Below is a small trained network, with its code and all its weights. Each question gives an input and a class and asks what happens when units are switched off, that is, made to give their printed mean instead of their output.

import numpy as np


def w(rows, s, z=0):
    codes = np.array(rows[::2]) - 128.0
    scale = np.full(codes.shape[1], s)
    scale[-1] = z or s
    return codes * scale


def f(y):
    return y / 2 * (1 + np.tanh(0.7978845608 * (y + 0.044715 * y**3)))


def log_softmax(a):
    a = a - a.max(-1, keepdims=True)
    return a - np.log(np.exp(a).sum(-1, keepdims=True))


def net(x, mask):
    res = np.array(x, float).reshape(1, 8) / 4 @ E
    y = f(res @ A[0][:, :-1].T + A[0][:, -1])
    res = res + np.where(mask, y, B[0][:, -1]) @ B[0][:, :-1]
    return log_softmax(res[-1] @ U[:, :-1].T + U[:, -1])


A, B = {}, {}
E = w([
[183,241,69,165,142,93,91,213,133,181,217,5],'x0',
[119,161,254,87,121,30,137,196,100,180,47,113],'x1',
[24,175,87,47,166,142,42,183,175,24,79,104],'x2',
[120,115,231,63,201,196,68,52,212,215,175,87],'x3',
[153,168,198,181,43,111,12,59,121,53,141,119],'x4',
[124,128,129,128,125,130,121,132,129,134,130,137],'x5',
[126,130,128,131,127,130,131,127,125,127,127,124],'x6',
[124,133,127,132,127,126,133,123,132,130,125,126],'x7',
],0.0069)
A[0] = w([
[112,128,200,114,120,69,131,168,96,136,100,126,118],'neuron 0',
[152,157,172,105,177,158,91,100,200,183,152,81,80],'neuron 1',
[110,148,168,114,114,77,135,141,124,147,103,120,75],'neuron 2',
[125,140,81,160,92,90,156,183,77,67,106,148,59],'neuron 3',
[111,156,196,98,131,63,133,155,114,156,86,148,129],'neuron 4',
[127,122,52,150,143,208,126,78,152,74,191,151,106],'neuron 5',
[136,176,173,164,75,110,55,75,116,79,125,133,75],'neuron 6',
[193,93,152,175,89,126,168,77,94,193,151,163,2],'neuron 7',
[116,150,199,113,144,80,135,158,123,151,90,113,112],'neuron 8',
[132,146,63,180,85,76,145,199,78,75,96,126,69],'neuron 9',
[2,173,92,43,166,143,40,179,185,30,66,107,20],'neuron 10',
[118,112,79,116,184,138,202,163,135,182,102,143,95],'neuron 11',
[161,210,71,135,150,111,100,201,126,162,197,26,41],'neuron 12',
[143,166,186,187,58,123,54,90,124,60,123,137,100],'neuron 13',
[102,110,202,89,190,181,85,96,179,168,166,83,74],'neuron 14',
[114,95,81,152,122,180,121,93,134,124,156,116,43],'neuron 15',
[92,75,155,106,120,155,158,95,103,95,72,213,49],'neuron 16',
[98,116,41,140,135,179,140,78,139,98,197,135,117],'neuron 17',
[172,107,164,160,116,113,157,113,114,168,134,124,61],'neuron 18',
[88,111,79,91,209,148,195,194,131,174,102,157,109],'neuron 19',
[107,154,195,91,116,89,138,161,111,152,79,105,127],'neuron 20',
[80,44,157,79,136,158,136,72,135,95,66,212,53],'neuron 21',
],0.0079,0.0047)
B[0] = w([
[161,112,92,146,148,172,83,147,160,124,81,129,185],'neuron 0',
[73,164,119,100,84,128,179,84,100,96,86,182,209],'neuron 1',
[152,132,111,136,141,158,99,138,145,121,110,137,154],'neuron 2',
[81,165,108,84,97,146,168,69,113,129,91,191,184],'neuron 3',
[159,104,76,156,156,179,78,153,158,128,92,138,197],'neuron 4',
[184,123,82,145,179,177,60,164,166,136,63,141,195],'neuron 5',
[115,76,108,58,117,107,116,91,150,171,155,52,185],'neuron 6',
[173,164,160,162,189,105,168,151,50,174,192,148,188],'neuron 7',
[146,123,84,141,152,172,95,149,141,114,102,141,188],'neuron 8',
[74,156,118,88,94,142,178,68,119,116,91,210,199],'neuron 9',
[198,137,168,162,212,98,167,143,2,207,209,144,254],'neuron 10',
[116,63,128,75,106,103,95,89,141,153,160,77,195],'neuron 11',
[65,167,223,210,71,88,138,185,202,50,156,83,239],'neuron 12',
[119,51,101,61,113,106,121,93,139,170,155,58,200],'neuron 13',
[81,186,69,91,69,131,196,64,97,98,81,229,220],'neuron 14',
[151,131,111,145,136,139,111,152,145,115,97,142,147],'neuron 15',
[78,185,193,177,86,103,125,171,181,75,150,88,199],'neuron 16',
[164,114,101,150,146,174,85,159,144,132,69,123,189],'neuron 17',
[154,140,126,136,160,121,131,143,87,152,142,139,160],'neuron 18',
[125,56,117,64,112,100,111,82,138,156,158,48,214],'neuron 19',
[174,122,74,151,161,169,103,152,163,118,98,144,197],'neuron 20',
[95,177,190,187,91,86,136,176,183,75,162,103,220],'neuron 21',
],0.0089,0.0098)
U = w([
[65,168,208,204,93,99,132,173,201,75,140,90,41],'0',
[64,162,82,72,97,136,189,52,96,116,61,242,66],'1',
[198,114,53,162,174,185,52,165,171,126,50,139,220],'2',
[199,137,161,160,196,103,162,138,1,186,197,138,253],'3',
[111,31,102,18,116,99,107,74,152,167,153,14,70],'4',
],0.0087,0.0016)

Each question gives the input, the list of numbers given to net, and the class t.
The units are the neurons (one row each of A and B). Each row of codes is followed by its name. A weight is (code - 128) times the scale printed after its matrix; where a second scale follows, it is the last column's (A, B and U).
mask holds one flag per neuron, in row order. A switched-off neuron (its flag False) gives its mean, the last column of its row in B, instead of its output. The means were averaged over made-up inputs and are rounded, as every weight is.
A unit's drop is (log p(t) with every unit on - log p(t) with that unit switched off) / (log p(t) with every unit on - log p(t) with every unit switched off).
The circuit of an input: a set's keep is (log p(t) with only the set's units on - log p(t) with every unit switched off) / (log p(t) with every unit on - log p(t) with every unit switched off). Starting from the 12 units with the biggest drops (on a tie, the unit counted first), units are removed one at a time, each time the one whose removal leaves the highest keep (on an exact tie, the one counted first), for as long as the keep stays at least 0.8.
circuit, biggest first: the units of the circuit, biggest drop first
unit that matters most: the unit with the biggest drop
k most important neurons: the k neurons with the biggest drops, biggest first
drop of u: that unit's drop, to one decimal
input [-7,6,-8,-5,-8,7,7,1], class 3: 3 most important neurons -> (neuron 7; neuron 12; neuron 18)
input [6,-3,-6,-7,-6,-5,-6,3], class 1: circuit, biggest first -> (neuron 9)
input [5,1,-5,4,8,-7,-7,-8], class 4: 3 most important neurons -> (neuron 13; neuron 6; neuron 10)
input [6,-1,8,-7,5,-4,5,-4], class 3: 2 most important neurons -> (neuron 10; neuron 14)
input [-6,0,-3,8,7,2,-7,8], class 1: 4 most important neurons -> (neuron 14; neuron 12; neuron 1; neuron 19)
input [8,-2,-8,2,7,4,-6,-4], class 0: 2 most important neurons -> (neuron 12; neuron 10)
input [-1,3,-3,-4,5,8,2,-1], class 4: 2 most important neurons -> (neuron 13; neuron 14)
input [-8,2,2,-7,3,-6,-8,-7], class 0: 2 most important neurons -> (neuron 16; neuron 21)
input [1,8,7,8,-8,1,-5,7], class 1: 2 most important neurons -> (neuron 14; neuron 1)
input [6,1,3,-6,-7,6,6,-4], class 4: 2 most important neurons -> (neuron 19; neuron 11)
input [3,2,7,-6,2,3,-8,-6], class 3: 2 most important neurons -> (neuron 10; neuron 14)
input [-6,8,3,-4,-8,-4,4,7], class 2: 4 most important neurons -> (neuron 4; neuron 20; neuron 0; neuron 8)
input [-4,5,-1,2,-2,8,8,2], class 2: circuit, biggest first -> (neuron 4; neuron 20)
input [-8,-1,1,1,-5,6,-1,7], class 0: unit that matters most -> neuron 21
input [-8,-1,3,-7,5,-7,-1,-6], class 0: drop of neuron 21 -> 1.2
input [-6,1,3,-1,-7,7,-7,6], class 4: drop of neuron 4 -> 0.0
input [7,-5,3,4,1,-7,4,2], class 0: drop of neuron 12 -> 3.7
